Below is a small trained network, with its code and all its weights. Each question gives an input and a class and asks what happens when units are switched off, that is, made to give their printed mean instead of their output.

import numpy as np


def w(rows, s, z=0):
    codes = np.array(rows[::2]) - 128.0
    scale = np.full(codes.shape[1], s)
    scale[-1] = z or s
    return codes * scale


def f(y):
    return y / 2 * (1 + np.tanh(0.7978845608 * (y + 0.044715 * y**3)))


def log_softmax(a):
    a = a - a.max(-1, keepdims=True)
    return a - np.log(np.exp(a).sum(-1, keepdims=True))


def net(x, mask):
    res = np.array(x, float).reshape(1, 2) / 4 @ E
    y = f(res @ A[0][:, :-1].T + A[0][:, -1])
    res = res + np.where(mask, y, B[0][:, -1]) @ B[0][:, :-1]
    return log_softmax(res[-1] @ U[:, :-1].T + U[:, -1])


A, B = {}, {}
E = w([
[143,160,9,160],'x0',
[176,57,69,28],'x1',
],0.012)
A[0] = w([
[72,192,171,180,191],'N0',
[112,136,115,12,118],'N1',
[109,103,247,73,134],'N2',
[126,99,225,94,86],'N3',
[147,93,121,142,244],'N4',
[157,139,71,171,193],'N5',
[157,48,101,81,79],'N6',
[98,161,24,175,74],'N7',
[113,90,92,19,188],'N8',
[72,144,147,210,98],'N9',
[143,132,145,229,78],'N10',
[139,165,165,164,98],'N11',
[145,101,116,92,109],'N12',
[175,109,64,141,83],'N13',
],0.014,0.011)
B[0] = w([
[181,58,184,138,244],'N0',
[186,147,115,156,191],'N1',
[39,122,92,132,237],'N2',
[94,147,11,141,196],'N3',
[98,1,222,91,212],'N4',
[60,83,139,106,210],'N5',
[188,197,101,229,192],'N6',
[61,158,28,148,198],'N7',
[167,81,174,150,248],'N8',
[196,143,118,195,194],'N9',
[172,201,102,172,171],'N10',
[164,155,113,150,161],'N11',
[143,160,126,169,159],'N12',
[123,196,64,175,168],'N13',
],0.031,0.014)
U = w([
[191,115,153,198,152],'0',
[4,123,66,164,173],'1',
[78,40,252,108,254],'2',
[112,144,148,85,60],'3',
[137,131,118,97,72],'4',
[98,143,160,142,62],'5',
[111,120,160,72,60],'6',
],0.014,0.0059)

Each question gives the input, the list of numbers given to net, and the class t.
The units are the neurons (one row each of A and B). Each row of codes is followed by its name. A weight is (code - 128) times the scale printed after its matrix; where a second scale follows, it is the last column's (A, B and U).
mask holds one flag per neuron, in row order. A switched-off neuron (its flag False) gives its mean, the last column of its row in B, instead of its output. The means were averaged over made-up inputs and are rounded, as every weight is.
A unit's drop is (log p(t) with every unit on - log p(t) with that unit switched off) / (log p(t) with every unit on - log p(t) with every unit switched off).
unit that matters most: the unit with the biggest drop
top k neurons: the k neurons with the biggest drops, biggest first
drop of u: that unit's drop, to one decimal
input [2,3], class 2: unit that matters most : N9
input [-4,-2], class 1: top 2 neurons : N8, N3
input [3,0], class 2: top 3 neurons : N3, N2, N6
input [-4,2], class 1: top 2 neurons : N0, N3
input [-6,4], class 1: top 2 neurons : N2, N3
input [-5,-3], class 1: top 2 neurons : N3, N2
input [8,-4], class 1: drop of N7 : 0.6
input [2,-2], class 2: drop of N5 : 0.0
input [3,-1], class 2: top 2 neurons : N3, N2
input [7,-4], class 1: drop of N7 : 2.8
input [3,1], class 2: drop of N3 : 0.5
